Here is a tiny trained network, its code and every weight. The questions are about switching its units off for an input and a class, where a switched-off unit gives its printed mean instead of its output.

import numpy as np


def w(rows, s, z=0):
    codes = np.array(rows[::2]) - 128.0
    scale = np.full(codes.shape[1], s)
    scale[-1] = z or s
    return codes * scale


def norm(h):
    return h / np.sqrt((h * h).mean(-1, keepdims=True) + 1e-5)


def f(y):
    return np.maximum(y, 0)


def log_softmax(a):
    a = a - a.max(-1, keepdims=True)
    return a - np.log(np.exp(a).sum(-1, keepdims=True))


def net(x, mask):
    res = np.array(x, float).reshape(1, 7) / 4 @ E
    u = 0
    for l in range(3):
        y = f(norm(res) @ A[l][:, :-1].T + A[l][:, -1])
        res = res + np.where(mask[u : u + 6], y, B[l][:, -1]) @ B[l][:, :-1]
        u += 6
    return log_softmax(norm(res)[-1] @ U[:, :-1].T + U[:, -1])


A, B = {}, {}
E = w([
[126,124,108,140,130,129],'x0',
[147,172,63,48,98,158],'x1',
[197,6,102,81,145,146],'x2',
[253,174,190,127,173,82],'x3',
[124,132,112,130,136,118],'x4',
[126,128,103,129,141,128],'x5',
[100,154,178,82,217,166],'x6',
],0.0031)
A[0] = w([
[109,120,182,188,150,95,62],'0.n1',
[186,176,124,131,169,75,2],'0.n2',
[103,164,101,115,175,111,123],'0.n3',
[172,160,112,43,56,190,91],'0.n4',
[105,255,128,210,97,110,126],'0.n5',
[246,208,176,121,161,55,81],'0.n6',
],0.006,0.0041)
B[0] = w([
[97,110,100,158,151,77,160],'0.n1',
[168,175,154,145,166,175,149],'0.n2',
[115,165,86,83,93,124,163],'0.n3',
[73,174,2,142,204,61,211],'0.n4',
[183,77,196,27,130,99,255],'0.n5',
[110,167,62,166,129,218,252],'0.n6',
],0.0052,0.0038)
A[1] = w([
[88,97,23,192,155,146,237],'1.n1',
[223,157,182,134,132,101,185],'1.n2',
[143,179,78,58,142,148,106],'1.n3',
[162,61,203,161,135,94,197],'1.n4',
[69,144,151,71,253,227,92],'1.n5',
[120,128,155,174,163,115,8],'1.n6',
],0.005,0.0014)
B[1] = w([
[176,213,213,140,124,132,252],'1.n1',
[53,149,80,83,150,180,196],'1.n2',
[70,78,115,180,114,62,240],'1.n3',
[141,156,55,140,92,64,197],'1.n4',
[196,134,93,184,2,81,254],'1.n5',
[141,121,111,229,150,105,140],'1.n6',
],0.0055,0.0037)
A[2] = w([
[117,97,167,168,170,100,144],'2.n1',
[139,225,171,124,95,104,128],'2.n2',
[1,89,125,140,85,198,166],'2.n3',
[102,170,109,128,74,84,133],'2.n4',
[188,59,96,101,160,149,128],'2.n5',
[158,136,61,156,132,158,250],'2.n6',
],0.0062,0.0014)
B[2] = w([
[76,253,83,110,138,79,146],'2.n1',
[130,58,147,75,137,138,217],'2.n2',
[141,166,121,124,210,225,180],'2.n3',
[195,91,190,160,117,117,254],'2.n4',
[64,90,172,64,172,128,174],'2.n5',
[92,140,204,145,106,127,246],'2.n6',
],0.0067,0.0046)
U = w([
[115,155,171,127,89,121,232],'0',
[130,180,126,158,173,254,183],'1',
[148,137,154,136,105,102,166],'2',
[167,106,144,149,67,110,44],'3',
[142,132,148,137,118,116,106],'4',
[38,204,67,149,142,52,95],'5',
[88,89,164,58,167,103,2],'6',
],0.0078,0.0025)

Each question gives the input, the list of numbers given to net, and the class t.
The units are the neurons (one row each of A and B). Each row of codes is followed by its name. A weight is (code - 128) times the scale printed after its matrix; where a second scale follows, it is the last column's (A, B and U).
mask holds one flag per neuron, layer by layer. A switched-off neuron (its flag False) gives its mean, the last column of its row in B, instead of its output. The means were averaged over made-up inputs and are rounded, as every weight is.
A unit's drop is (log p(t) with every unit on - log p(t) with that unit switched off) / (log p(t) with every unit on - log p(t) with every unit switched off).
The circuit of an input: a set's keep is (log p(t) with only the set's units on - log p(t) with every unit switched off) / (log p(t) with every unit on - log p(t) with every unit switched off). Starting from the 12 units with the biggest drops (on a tie, the unit counted first), units are removed one at a time, each time the one whose removal leaves the highest keep (on an exact tie, the one counted first), for as long as the keep stays at least 0.8.
circuit, biggest first: the units of the circuit, biggest drop first
unit that matters most: the unit with the biggest drop
k most important neurons: the k neurons with the biggest drops, biggest first
k most important neurons of layer l: the k neurons of layer l with the biggest drops, biggest first
input [3,3,-4,7,6,6,2], class 1: unit that matters most => 0.n6
input [1,8,8,-3,-5,-2,4], class 5: 2 most important neurons => [0.n4; 2.n2]
input [-1,7,-8,-1,1,0,-3], class 6: circuit, biggest first => [0.n5; 2.n2]
input [3,7,-1,-2,-5,-1,-3], class 5: 4 most important neurons => [0.n4; 1.n5; 1.n3; 0.n5]
input [7,8,6,-8,4,7,-7], class 1: 2 most important neurons => [1.n5; 2.n3]
input [-5,-6,1,0,2,-1,-5], class 5: circuit, biggest first => [2.n1; 1.n5]
input [0,1,-4,-3,2,3,0], class 6: circuit, biggest first => [0.n5; 1.n1]
input [-6,8,1,7,7,-5,1], class 5: 3 most important neurons => [0.n4; 1.n3; 2.n3]
input [7,3,-7,-8,-2,-8,-7], class 1: circuit, biggest first => [2.n3; 1.n5]
input [-7,3,8,3,-7,2,-6], class 6: circuit, biggest first => [2.n5; 1.n5]
input [5,-8,7,2,7,2,6], class 5: 3 most important neurons of layer 2 => [2.n1; 2.n4; 2.n2]
input [3,6,8,5,-7,0,-7], class 6: 2 most important neurons of layer 2 => [2.n5; 2.n4]
input [4,-8,5,-2,-7,-2,6], class 5: 3 most important neurons => [2.n1; 0.n6; 2.n4]
input [1,-8,0,0,-4,6,7], class 5: circuit, biggest first => [2.n1]
input [-4,-8,4,1,7,6,-2], class 5: circuit, biggest first => [2.n1; 2.n4]
input [3,2,-8,-6,-1,-6,1], class 6: 3 most important neurons => [0.n5; 0.n6; 2.n2]
input [0,-1,8,4,-1,-6,-5], class 6: 4 most important neurons => [2.n5; 1.n5; 2.n4; 1.n2]
input [1,-7,-1,2,3,-4,5], class 5: 3 most important neurons => [0.n1; 2.n1; 1.n6]
input [-2,-5,5,-8,6,5,4], class 1: 2 most important neurons => [2.n3; 0.n5]
input [-5,-4,5,1,6,8,8], class 3: circuit, biggest first => [1.n5]
input [8,-1,-1,-8,5,8,6], class 1: 3 most important neurons => [2.n3; 0.n5; 1.n4]
input [-1,-6,-8,2,1,-3,-3], class 6: 2 most important neurons of layer 0 => [0.n5; 0.n4]
input [7,-2,-6,7,-1,2,-5], class 1: 3 most important neurons => [0.n6; 1.n2; 1.n5]
input [-6,-7,6,-2,-6,0,1], class 5: 2 most important neurons of layer 1 => [1.n5; 1.n4]
input [4,6,2,3,-1,1,-3], class 5: 2 most important neurons => [0.n4; 1.n5]
input [-4,3,3,-7,4,-3,-3], class 1: 3 most important neurons => [2.n3; 1.n5; 1.n4]
input [-2,4,2,6,-3,-4,1], class 1: circuit, biggest first => [0.n6]
input [5,-4,-4,-8,7,6,8], class 1: 3 most important neurons => [2.n3; 1.n4; 2.n6]
input [6,4,-7,-2,-2,2,1], class 6: 2 most important neurons => [0.n5; 0.n6]
